Rows, each with roughly how far along a hidden order it lies (0 to 10)
In the rows, zero is written as 100.
94 94 119 106 132 103 94 68 104 119 102 86 48 84 94 98 108 114 94 116
 105 80 77 100 121 98 85 78 104 120 82 67 99 98 113 114 101 98 101 103
 116 105 94 118 84 99 107 96 92 112 118 94 85 96 98 117 103 86 85 129 77
 103 87 98 104 151 92 113 105 124 98 102 118 61 90 104 110 98 123 140
 106 105 97 83 82 : 8
134 104 102 129 87 115 96 102 92 95 105 115 120 115 108 98 98 102 91 113
 83 89 94 97 99 87 123 108 108 89 94 101 91 93 88 113 95 62 88 100 86 96
 81 84 117 97 106 103 85 101 93 110 117 97 95 94 92 89 99 90 104 84 107
 94 118 94 92 84 115 114 116 97 105 124 92 86 105 72 84 117 84 108 98
 135 98 : 2
74 78 110 105 111 78 117 103 104 107 92 78 24 81 97 101 103 101 92 94 91
 98 93 93 116 82 63 107 111 95 82 94 104 96 102 116 89 114 107 103 145
 97 87 132 98 124 103 101 98 103 104 101 97 100 95 108 112 101 117 95 90
 93 88 98 87 97 113 94 109 103 99 107 117 67 96 106 114 107 83 116 115
 98 95 93 86 : 8
131 109 84 116 99 118 97 89 89 92 99 128 127 119 80 102 87 90 82 116 74
 102 98 93 93 62 145 109 96 130 73 98 78 88 77 99 82 63 88 103 69 88 83
 90 124 95 95 102 82 89 93 105 121 100 102 90 81 88 121 72 107 64 105 96
 116 80 121 90 96 126 124 99 108 97 100 74 106 28 77 134 90 108 98 122
 91 : 2
98 97 97 97 141 104 110 71 94 105 93 97 55 86 73 108 95 103 90 107 86 93
 95 99 117 69 60 95 97 156 67 80 90 87 110 94 85 97 104 106 101 105 103
 139 105 93 93 92 91 98 111 92 91 98 103 102 75 81 128 90 95 82 89 100
 102 139 130 112 80 125 99 102 125 41 97 105 115 57 110 144 115 104 97
 75 66 : 8
89 84 126 118 116 87 101 88 108 118 100 72 26 84 111 96 113 114 101 106
 100 83 73 93 124 107 61 87 116 72 87 77 110 104 112 122 103 98 100 100
 146 106 84 118 84 111 111 98 96 117 113 98 89 97 90 115 114 91 85 126
 79 107 83 97 101 133 83 98 116 117 93 101 116 83 88 112 115 125 103 122
 107 102 95 83 84 : 8
64 82 104 107 117 68 119 91 109 109 89 72 0 81 80 103 94 102 82 97 83
 112 87 88 117 78 72 102 106 115 69 85 97 92 92 121 83 116 107 106 146
 93 94 142 96 127 95 99 94 97 108 96 95 101 99 107 111 97 129 82 84 80
 79 98 83 99 132 93 105 103 109 112 119 42 98 100 114 84 80 123 124 98
 92 82 87 : 9
163 116 76 131 99 132 100 86 74 84 97 147 162 132 78 104 84 89 71 126 54
 88 99 92 97 42 162 117 92 147 55 98 64 77 67 99 67 35 80 105 47 86 77
 81 145 84 95 101 69 84 85 109 136 97 102 77 54 72 140 60 120 39 114 94
 130 73 139 78 97 144 140 100 119 98 98 64 112 0 65 155 80 117 95 140 88 : 0
86 84 99 104 118 94 116 98 96 101 93 89 48 89 92 104 101 99 95 97 87 95
 100 95 114 78 54 108 105 122 75 92 97 93 105 113 85 102 104 104 123 103
 97 129 103 108 100 97 95 98 105 99 99 99 96 102 85 89 124 90 96 88 93
 98 94 110 119 99 96 110 97 104 118 57 97 111 115 81 87 126 115 103 96
 88 73 : 7
80 90 109 109 88 85 101 110 106 105 102 87 75 98 112 95 98 100 96 97 105
 106 96 97 94 114 102 104 110 66 106 113 110 105 97 117 102 109 104 98
 128 96 93 97 94 121 104 106 104 104 99 105 99 100 98 106 121 111 95 106
 94 110 100 99 91 73 86 96 114 87 98 107 94 109 99 97 96 133 92 89 99 96
 99 111 112 : 6
125 108 74 136 83 102 114 107 86 80 88 135 104 129 66 104 74 76 61 111
 46 117 100 83 92 32 170 135 97 124 53 114 67 78 50 115 57 56 85 106 81
 70 69 90 148 115 89 108 73 76 82 112 141 99 103 77 88 87 159 35 115 29
 99 93 106 40 153 62 108 121 145 110 115 89 101 58 116 0 29 131 92 111
 91 141 101 : 0
104 91 99 106 93 98 109 117 97 94 99 98 90 99 110 101 106 100 103 93 92
 98 103 92 106 92 75 113 105 83 100 104 104 98 100 103 97 99 94 99 125
 98 94 100 105 113 102 100 102 102 95 102 107 101 96 97 97 100 106 88 97
 92 102 99 102 94 101 88 104 95 97 97 104 113 99 107 104 98 88 94 101
 101 98 104 103 : 5
119 103 89 120 92 103 111 110 89 86 98 118 106 114 89 102 93 90 84 104
 70 100 101 91 99 63 117 119 103 101 75 106 88 88 82 113 80 77 91 103 99
 87 83 94 129 109 98 103 86 92 90 108 126 100 98 89 87 92 131 67 109 67
 106 96 106 78 119 80 105 110 117 102 110 98 98 86 108 52 60 119 96 106
 95 121 91 : 3
150 132 126 143 96 127 69 62 100 115 107 105 140 115 121 89 117 125 99
 136 92 69 56 89 121 102 158 72 105 63 93 62 93 101 95 111 118 45 72 94
 85 96 72 48 90 83 117 99 88 118 111 96 117 86 91 107 117 72 43 146 70
 88 93 97 140 155 55 85 136 140 122 95 110 156 84 92 111 85 130 134 72
 112 92 116 91 : 3
130 107 140 129 146 126 74 34 101 132 102 73 42 81 109 95 130 137 103
 140 98 43 35 100 146 95 77 49 107 112 69 23 93 96 128 115 110 60 84 101
 115 116 76 99 72 72 124 87 83 132 133 85 88 86 87 119 97 57 50 174 54
 100 77 96 135 200 60 111 118 157 106 91 136 80 76 112 128 85 152 183 95
 117 94 75 58 : 8
113 101 94 100 110 106 107 95 93 99 99 105 97 103 92 103 96 97 98 100 92
 96 104 99 105 85 86 105 99 112 92 96 95 95 102 101 93 93 100 102 97 103
 96 110 102 103 99 98 96 96 99 101 102 100 99 99 88 92 115 86 101 90 101
 99 105 102 109 102 95 109 100 99 106 85 100 100 105 77 95 112 102 102
 100 103 88 : 5
163 130 104 124 106 139 75 63 91 105 105 122 165 121 95 97 107 111 91
 135 86 74 74 96 108 79 154 82 93 116 80 71 79 90 92 98 103 48 76 98 51
 95 82 64 109 70 107 97 82 103 106 98 117 91 102 95 79 72 75 118 92 75
 104 97 138 138 82 98 106 148 124 94 108 125 92 81 110 45 117 142 77 114
 97 114 91 : 2
94 77 156 140 140 91 96 63 108 132 100 42 0 69 129 92 132 138 101 121 97
 47 45 91 150 105 11 66 128 69 69 32 112 98 132 142 106 84 93 101 177
 117 67 127 69 106 126 89 88 139 132 91 79 88 80 126 114 70 64 169 48
 107 68 93 114 200 63 98 137 128 91 94 142 70 71 127 131 131 127 171 107
 107 88 75 55 : 10
97 97 116 106 135 99 95 57 106 119 92 75 46 80 95 102 115 116 96 111 99
 84 68 90 129 77 72 76 103 116 77 56 98 96 117 109 101 98 97 101 122 104
 93 119 72 93 106 91 96 111 121 85 86 93 97 115 109 80 87 127 66 90 78
 100 107 158 99 109 101 125 99 101 124 58 91 114 119 85 126 138 113 103
 93 69 74 : 9
154 117 138 146 123 133 66 52 95 124 113 90 93 106 125 90 125 134 97 143
 95 44 45 94 129 103 114 62 116 80 81 44 95 100 113 120 114 41 76 98 99
 108 65 70 93 74 125 94 80 129 120 96 104 85 88 114 97 64 45 162 70 96
 92 93 141 184 47 97 133 151 113 90 124 128 74 98 120 91 138 166 74 118
 94 113 70 : 4
101 98 97 104 99 94 111 106 97 97 98 101 82 99 102 102 100 95 96 97 88
 101 103 94 103 84 86 111 104 104 94 102 97 96 97 102 92 100 101 101 102
 97 98 107 106 110 98 100 100 97 97 102 105 100 99 96 95 97 112 86 99 92
 96 99 99 97 111 93 102 101 100 101 107 93 100 103 106 85 91 104 103 101
 98 105 95 : 5
106 101 108 110 100 99 108 109 99 101 94 93 95 98 112 102 113 106 109 95
 94 96 93 89 114 93 70 105 102 85 99 92 104 99 107 99 102 100 91 98 127
 103 98 98 95 108 103 96 103 106 101 97 103 96 95 97 106 93 96 103 90 95
 92 100 104 123 82 89 109 101 95 95 110 111 95 116 112 105 96 102 105
 102 96 88 92 : 6
79 90 77 102 132 96 116 75 93 100 87 107 28 95 48 110 73 86 66 108 67
 107 98 91 107 40 105 108 94 180 44 89 75 79 83 108 62 95 105 112 105 87
 91 151 126 107 85 98 79 84 103 98 108 101 106 95 80 82 158 61 103 52 91
 98 93 96 163 101 84 129 122 111 125 16 99 79 117 11 71 153 119 106 93
 91 78 : 6
89 90 93 92 151 102 111 63 93 107 88 89 36 80 65 109 98 104 86 109 82 87
 89 98 125 57 49 93 95 171 61 65 85 85 111 104 79 102 107 109 107 106
 100 153 100 89 94 89 89 99 114 89 88 97 102 105 74 73 128 90 87 77 85
 100 100 138 136 113 78 131 103 103 135 16 98 105 122 45 108 157 121 107
 95 63 62 : 9
109 100 103 103 113 106 94 90 95 105 105 101 98 102 98 98 100 102 99 109
 99 92 96 100 100 97 98 94 103 111 94 90 97 98 107 106 102 90 98 102 95
 104 96 111 100 90 102 99 94 105 103 101 97 99 99 105 96 94 95 106 100
 102 99 99 107 112 92 105 99 112 100 99 105 92 96 97 103 96 106 114 99
 104 99 95 91 : 6
52 78 87 103 142 70 128 72 103 107 77 77 0 74 40 112 74 91 61 102 60 116
 87 83 122 36 61 109 100 175 31 80 79 77 88 124 58 111 111 114 139 85 87
 180 110 130 86 97 81 86 109 92 97 100 104 101 104 89 172 59 81 51 69 99
 75 106 175 96 90 127 118 120 137 0 98 90 130 29 60 163 140 102 87 71 71 : 10
84 93 126 113 134 95 98 60 111 124 95 63 22 74 98 98 118 120 95 114 101
 78 61 93 134 96 67 72 107 109 79 55 101 98 119 118 103 99 100 102 141
 105 88 121 73 104 107 93 93 115 124 88 83 93 95 119 116 80 82 138 63 97
 74 99 104 171 89 109 112 126 98 103 126 66 87 113 118 102 128 143 113
 104 92 62 74 : 9
104 78 128 123 117 102 96 91 101 113 107 78 33 90 116 95 113 114 98 110
 101 66 81 101 120 106 56 92 121 86 88 84 108 100 114 125 100 87 99 101
 131 109 77 112 96 101 115 99 91 118 110 103 92 97 88 110 98 90 87 128
 85 106 91 96 108 130 80 102 117 117 94 95 119 87 86 108 115 119 104 137
 99 106 97 100 78 : 7
